Below is a small trained network, with its code and all its weights. Each question gives an input and a target symbol and asks what happens when units are switched off, that is, made to give their printed mean instead of their output.

import numpy as np


def w(rows, s, z=0):
    codes = np.array(rows[::2]) - 128.0
    scale = np.full(codes.shape[1], s)
    scale[-1] = z or s
    return codes * scale


def norm(h):
    return h / np.sqrt((h * h).mean(-1, keepdims=True) + 1e-5)


def f(y):
    return y / 2 * (1 + np.tanh(0.7978845608 * (y + 0.044715 * y**3)))


def softmax(a):
    e = np.exp(a - a.max(-1, keepdims=True))
    return e / e.sum(-1, keepdims=True)


def log_softmax(a):
    a = a - a.max(-1, keepdims=True)
    return a - np.log(np.exp(a).sum(-1, keepdims=True))


def net(x, mask):
    ids = ['ΔΞΦΩαβεζηλμπστψ'.index(c) for c in x.split()]
    T = len(ids)
    res = E[ids] + P[:T]
    u = 0
    for l in range(3):
        r = norm(res)
        for j in range(3):
            rows = slice(2 * j, 2 * j + 2)
            q, k, v = (r @ M[l][rows].T for M in (Q, K, V))
            z = softmax(np.where(np.tri(T) > 0, q @ k.T / 2**0.5, -1e9)) @ v
            o = O[l][rows]
            res = res + np.where(mask[u + j], z, o[:, -1]) @ o[:, :-1]
        u += 3
        y = f(norm(res) @ A[l][:, :-1].T + A[l][:, -1])
        res = res + np.where(mask[u : u + 4], y, B[l][:, -1]) @ B[l][:, :-1]
        u += 4
    return log_softmax(norm(res)[-1] @ U[:, :-1].T + U[:, -1])


Q, K, V, O, A, B = {}, {}, {}, {}, {}, {}
E = w([
[92,66,78,172],'Δ',
[45,134,123,160],'Ξ',
[92,203,102,142],'Φ',
[184,132,137,65],'Ω',
[111,104,74,171],'α',
[16,129,110,128],'β',
[108,210,154,130],'ε',
[144,97,39,100],'ζ',
[219,140,130,117],'η',
[189,67,194,155],'λ',
[179,136,135,41],'μ',
[202,146,143,126],'π',
[254,165,171,170],'σ',
[74,38,119,137],'τ',
[80,139,126,204],'ψ',
],0.014)
P = w([
[146,124,154,254],'0',
[149,125,157,208],'1',
[139,118,157,178],'2',
[141,119,157,158],'3',
[157,113,159,147],'4',
[150,117,160,118],'5',
[152,115,157,107],'6',
[147,117,164,92],'7',
],0.0051)
Q[0] = w([
[202,49,187,93],'0.h0',
[138,65,3,107],'0.h0',
[134,59,91,131],'0.h1',
[91,53,132,161],'0.h1',
[223,19,86,127],'0.h2',
[245,54,68,132],'0.h2',
],0.035)
K[0] = w([
[192,31,172,100],'0.h0',
[125,60,4,77],'0.h0',
[159,108,67,108],'0.h1',
[101,15,145,153],'0.h1',
[139,20,114,114],'0.h2',
[167,18,112,102],'0.h2',
],0.035)
V[0] = w([
[200,139,49,116],'0.h0',
[144,157,252,128],'0.h0',
[235,20,156,139],'0.h1',
[82,105,68,136],'0.h1',
[102,238,160,151],'0.h2',
[146,121,119,125],'0.h2',
],0.022)
O[0] = w([
[186,108,65,143,107],'0.h0',
[147,189,192,144,187],'0.h0',
[115,148,150,5,251],'0.h1',
[120,92,181,158,95],'0.h1',
[94,193,133,189,78],'0.h2',
[123,122,141,115,132],'0.h2',
],0.02,0.017)
A[0] = w([
[45,181,34,171,7],'0.n0',
[64,162,208,226,74],'0.n1',
[247,64,194,150,119],'0.n2',
[183,181,36,29,126],'0.n3',
],0.012,0.0019)
B[0] = w([
[25,141,215,185,135],'0.n0',
[138,29,98,153,178],'0.n1',
[180,162,172,147,166],'0.n2',
[150,107,2,125,254],'0.n3',
],0.014,0.0087)
Q[1] = w([
[15,129,188,150],'1.h0',
[226,88,18,164],'1.h0',
[157,188,140,193],'1.h1',
[162,114,2,251],'1.h1',
[118,107,55,211],'1.h2',
[28,109,163,123],'1.h2',
],0.026)
K[1] = w([
[125,198,205,173],'1.h0',
[76,62,30,117],'1.h0',
[89,198,180,173],'1.h1',
[54,226,20,202],'1.h1',
[150,93,221,101],'1.h2',
[4,120,105,153],'1.h2',
],0.028)
V[1] = w([
[102,195,166,132],'1.h0',
[194,170,165,131],'1.h0',
[252,182,154,122],'1.h1',
[115,105,203,73],'1.h1',
[51,135,98,131],'1.h2',
[112,158,38,170],'1.h2',
],0.027)
O[1] = w([
[209,101,49,113,98],'1.h0',
[212,177,82,17,141],'1.h0',
[224,222,75,19,181],'1.h1',
[80,96,193,17,250],'1.h1',
[250,84,120,184,115],'1.h2',
[140,25,192,246,87],'1.h2',
],0.013)
A[1] = w([
[254,176,159,200,155],'1.n0',
[106,68,146,61,208],'1.n1',
[94,70,95,147,4],'1.n2',
[201,166,42,160,87],'1.n3',
],0.023,0.0033)
B[1] = w([
[5,129,181,109,167],'1.n0',
[63,133,180,179,253],'1.n1',
[111,196,114,110,151],'1.n2',
[227,135,94,144,152],'1.n3',
],0.026,0.016)
Q[2] = w([
[253,68,77,130],'2.h0',
[149,82,94,133],'2.h0',
[114,96,92,98],'2.h1',
[170,105,253,61],'2.h1',
[124,124,123,1],'2.h2',
[89,117,66,69],'2.h2',
],0.029)
K[2] = w([
[187,252,167,179],'2.h0',
[150,160,170,173],'2.h0',
[154,210,139,149],'2.h1',
[98,151,2,207],'2.h1',
[175,45,200,38],'2.h2',
[145,98,145,21],'2.h2',
],0.027)
V[2] = w([
[105,184,76,170],'2.h0',
[101,50,3,127],'2.h0',
[90,178,74,154],'2.h1',
[160,147,194,134],'2.h1',
[119,201,130,130],'2.h2',
[193,132,221,167],'2.h2',
],0.042)
O[2] = w([
[129,196,66,96,5],'2.h0',
[5,116,42,156,197],'2.h0',
[111,142,118,194,143],'2.h1',
[154,158,150,60,106],'2.h1',
[106,180,156,175,216],'2.h2',
[124,203,126,15,140],'2.h2',
],0.029,0.012)
A[2] = w([
[199,103,28,254,166],'2.n0',
[26,85,92,147,90],'2.n1',
[215,99,117,114,157],'2.n2',
[149,205,122,193,1],'2.n3',
],0.034,0.0072)
B[2] = w([
[210,2,176,97,164],'2.n0',
[107,214,62,107,252],'2.n1',
[63,146,81,104,173],'2.n2',
[125,184,156,219,151],'2.n3',
],0.048,0.021)
U = w([
[166,230,183,201,44],'Δ',
[220,229,95,134,1],'Ξ',
[77,11,203,118,68],'Φ',
[175,76,124,116,122],'Ω',
[162,175,187,46,166],'α',
[172,102,165,211,214],'β',
[250,149,70,121,123],'ε',
[116,36,83,156,168],'ζ',
[166,79,106,121,178],'η',
[97,182,100,101,80],'λ',
[140,107,103,158,174],'μ',
[19,114,173,141,113],'π',
[139,154,91,133,144],'σ',
[113,97,82,97,116],'τ',
[164,94,86,100,175],'ψ',
],0.017,0.0065)

Each question gives the input, a string of symbols that net reads in full, and the target symbol t.
The units are the heads (2 rows each of Q, K, V and O) and the neurons (one row each of A and B). Each row of codes is followed by its name. A weight is (code - 128) times the scale printed after its matrix; where a second scale follows, it is the last column's (O, A, B and U).
mask holds one flag per unit, layer by layer, with each layer's heads first. A switched-off unit (its flag False) gives its mean, the last column of its rows in O or B, instead of its output. The means were averaged over made-up inputs and are rounded, as every weight is.
A unit's drop is (log p(t) with every unit on - log p(t) with that unit switched off) / (log p(t) with every unit on - log p(t) with every unit switched off).
The circuit of an input: a set's keep is (log p(t) with only the set's units on - log p(t) with every unit switched off) / (log p(t) with every unit on - log p(t) with every unit switched off). Starting from the 12 units with the biggest drops (on a tie, the unit counted first), units are removed one at a time, each time the one whose removal leaves the highest keep (on an exact tie, the one counted first), for as long as the keep stays at least 0.8.
circuit, biggest first: the units of the circuit, biggest drop first
unit that matters most: the unit with the biggest drop
top k neurons: the k neurons with the biggest drops, biggest first
top k neurons in layer l: the k neurons of layer l with the biggest drops, biggest first
heads that matter: for each layer, one digit per head in row order, 1 if its drop is at least 0.15 and else 0, layers parted by /
input λ τ σ, target Φ: circuit, biggest first => [2.h0, 2.n1, 0.h2]
input β Δ Ω σ π, target π: heads that matter => 111 / 110 / 100
input λ σ β, target α: circuit, biggest first => [2.h0]
input ε Φ λ Δ β Ω, target π: top 2 neurons in layer 0 => [0.n2, 0.n3]
input α ζ Δ, target ζ: heads that matter => 100 / 000 / 001
input Φ λ π Δ μ, target π: heads that matter => 111 / 111 / 100
input Δ β Ω β Δ η, target π: circuit, biggest first => [0.h0, 1.h1, 0.h1, 1.h0]
input β Δ α σ Δ μ η η, target π: circuit, biggest first => [1.h0, 0.h0, 0.h1, 1.h1]
input σ β ε λ β, target α: heads that matter => 100 / 001 / 100
input σ λ Ω Φ σ, target β: top 2 neurons => [2.n1, 0.n1]
input ζ Ξ Ξ, target ζ: top 2 neurons => [2.n0, 0.n1]
input ψ λ π ε, target Δ: heads that matter => 110 / 000 / 000
input ε ε σ, target Δ: heads that matter => 110 / 000 / 001
input π λ μ λ Ξ ε π, target Δ: heads that matter => 010 / 000 / 001
input π ε σ α η Φ Ω, target β: top neuron => [2.n0]
input σ ε σ π, target Δ: heads that matter => 110 / 000 / 001
input λ Δ Ω, target π: heads that matter => 111 / 110 / 101
input η Ξ λ λ λ π Ξ, target α: heads that matter => 100 / 000 / 100
input ε ε β β, target Δ: heads that matter => 100 / 000 / 001
input β β ε λ π, target α: heads that matter => 001 / 011 / 111
input β σ σ, target Ξ: top 3 neurons => [1.n3, 2.n3, 1.n1]
input Ξ λ λ Δ ε η, target Δ: circuit, biggest first => [0.h1, 0.h0]
input σ σ π, target ε: unit that matters most => 1.h1
input ψ Φ π, target β: top 2 neurons => [2.n0, 2.n3]
